Below are the code and all the weights of a small trained network. Each question names an input and a class and asks about switching units off, where a switched-off unit gives its printed mean instead of its output.

import numpy as np


def w(rows, s, z=0):
    codes = np.array(rows[::2]) - 128.0
    scale = np.full(codes.shape[1], s)
    scale[-1] = z or s
    return codes * scale


def norm(h):
    return h / np.sqrt((h * h).mean(-1, keepdims=True) + 1e-5)


def f(y):
    return np.maximum(y, 0)


def log_softmax(a):
    a = a - a.max(-1, keepdims=True)
    return a - np.log(np.exp(a).sum(-1, keepdims=True))


def net(x, mask):
    res = np.array(x, float).reshape(1, 3) / 4 @ E
    u = 0
    for l in range(2):
        y = f(norm(res) @ A[l][:, :-1].T + A[l][:, -1])
        res = res + np.where(mask[u : u + 15], y, B[l][:, -1]) @ B[l][:, :-1]
        u += 15
    return log_softmax(norm(res)[-1] @ U[:, :-1].T + U[:, -1])


A, B = {}, {}
E = w([
[114,254,113,156,122,37],'x0',
[72,144,238,74,167,109],'x1',
[210,148,132,146,222,131],'x2',
],0.0059)
A[0] = w([
[162,56,144,90,97,148,98],'0.n0',
[40,96,126,182,74,208,88],'0.n1',
[150,156,63,120,155,52,247],'0.n2',
[53,131,172,110,67,136,121],'0.n3',
[146,83,93,112,83,178,84],'0.n4',
[68,127,114,100,80,212,71],'0.n5',
[61,113,182,39,120,98,47],'0.n6',
[254,127,173,134,204,159,244],'0.n7',
[173,103,65,208,119,140,83],'0.n8',
[72,141,130,96,156,32,139],'0.n9',
[115,101,47,131,86,173,104],'0.n10',
[64,130,49,143,62,133,114],'0.n11',
[142,78,227,100,127,151,142],'0.n12',
[104,89,142,83,164,124,147],'0.n13',
[85,88,95,146,95,213,198],'0.n14',
],0.0075,0.0015)
B[0] = w([
[124,171,148,217,148,127,205],'0.n0',
[218,121,159,120,103,127,217],'0.n1',
[68,73,134,138,96,202,210],'0.n2',
[247,167,167,74,123,111,214],'0.n3',
[95,188,93,174,152,206,206],'0.n4',
[188,178,207,137,66,125,199],'0.n5',
[169,73,52,64,176,120,213],'0.n6',
[199,121,222,100,2,93,254],'0.n7',
[125,61,103,101,156,88,214],'0.n8',
[98,110,100,163,89,177,202],'0.n9',
[48,125,58,42,212,48,213],'0.n10',
[211,167,167,36,105,94,218],'0.n11',
[22,182,131,172,116,101,215],'0.n12',
[76,108,142,121,141,223,179],'0.n13',
[94,97,151,195,103,102,229],'0.n14',
],0.0051,0.0055)
A[1] = w([
[117,79,198,54,254,106,97],'1.n0',
[117,215,123,84,99,52,173],'1.n1',
[94,129,124,46,213,161,56],'1.n2',
[176,195,186,115,224,121,79],'1.n3',
[85,190,102,192,131,125,2],'1.n4',
[190,153,196,133,147,59,140],'1.n5',
[198,105,157,143,194,145,104],'1.n6',
[85,85,182,105,126,105,143],'1.n7',
[108,200,56,132,89,125,122],'1.n8',
[63,149,220,66,115,207,162],'1.n9',
[213,163,132,128,184,161,49],'1.n10',
[74,179,165,51,149,158,190],'1.n11',
[117,58,34,81,207,88,110],'1.n12',
[119,71,108,211,146,199,117],'1.n13',
[198,111,90,136,162,108,165],'1.n14',
],0.0073,0.0022)
B[1] = w([
[124,132,81,160,122,116,171],'1.n0',
[143,65,177,160,143,176,234],'1.n1',
[136,124,51,137,147,46,144],'1.n2',
[121,133,74,102,122,113,163],'1.n3',
[73,136,173,128,187,212,143],'1.n4',
[116,62,123,85,79,162,207],'1.n5',
[103,154,148,78,57,159,157],'1.n6',
[142,144,93,123,115,77,184],'1.n7',
[112,136,178,145,227,180,179],'1.n8',
[137,167,93,131,161,116,253],'1.n9',
[117,96,178,57,67,129,144],'1.n10',
[145,110,50,196,140,126,204],'1.n11',
[88,152,63,122,182,33,171],'1.n12',
[79,254,190,165,206,158,176],'1.n13',
[68,145,122,82,117,82,175],'1.n14',
],0.0068,0.0061)
U = w([
[220,107,172,45,4,121,244],'0',
[103,120,10,122,174,39,132],'1',
[79,166,203,227,187,233,2],'2',
],0.016,0.002)

Each question gives the input, the list of numbers given to net, and the class t.
The units are the neurons (one row each of A and B). Each row of codes is followed by its name. A weight is (code - 128) times the scale printed after its matrix; where a second scale follows, it is the last column's (A, B and U).
mask holds one flag per neuron, layer by layer. A switched-off neuron (its flag False) gives its mean, the last column of its row in B, instead of its output. The means were averaged over made-up inputs and are rounded, as every weight is.
A unit's drop is (log p(t) with every unit on - log p(t) with that unit switched off) / (log p(t) with every unit on - log p(t) with every unit switched off).
The circuit of an input: a set's keep is (log p(t) with only the set's units on - log p(t) with every unit switched off) / (log p(t) with every unit on - log p(t) with every unit switched off). Starting from the 12 units with the biggest drops (on a tie, the unit counted first), units are removed one at a time, each time the one whose removal leaves the highest keep (on an exact tie, the one counted first), for as long as the keep stays at least 0.8.
units of the circuit, in order: the units of the circuit, biggest drop first
unit that matters most: the unit with the biggest drop
k most important neurons: the k neurons with the biggest drops, biggest first
top k neurons in layer l: the k neurons of layer l with the biggest drops, biggest first
drop of u: that unit's drop, to one decimal
input [-1,4,5], class 0: unit that matters most	0.n7
input [-7,7,3], class 1: 2 most important neurons	0.n6; 1.n7
input [-4,1,-3], class 2: top 3 neurons in layer 0	0.n4; 0.n13; 0.n7
input [-4,-7,-6], class 1: 2 most important neurons	0.n10; 0.n7
input [1,8,8], class 0: 2 most important neurons	0.n7; 0.n10
input [7,4,6], class 2: 2 most important neurons	0.n3; 0.n11
input [1,8,-7], class 1: top 3 neurons in layer 0	0.n7; 0.n6; 0.n11
input [-4,7,-4], class 1: top 2 neurons in layer 0	0.n7; 0.n6
input [3,-6,-6], class 0: top 3 neurons in layer 0	0.n11; 0.n6; 0.n1
input [-2,-8,8], class 0: 4 most important neurons	0.n7; 1.n6; 1.n10; 0.n6
input [5,-2,4], class 2: 2 most important neurons	0.n3; 0.n2
input [6,-2,-6], class 0: top 3 neurons in layer 0	0.n11; 0.n4; 0.n12
input [-2,5,4], class 1: 4 most important neurons	0.n12; 0.n5; 0.n1; 0.n3
input [-3,-6,-3], class 1: units of the circuit, in order	0.n10
input [-8,8,-6], class 1: top 4 neurons in layer 1	1.n7; 1.n1; 1.n9; 1.n2
input [5,6,8], class 0: drop of 0.n7	0.4
input [-4,8,6], class 1: drop of 0.n12	0.7
input [-7,2,2], class 2: drop of 0.n11	0.0
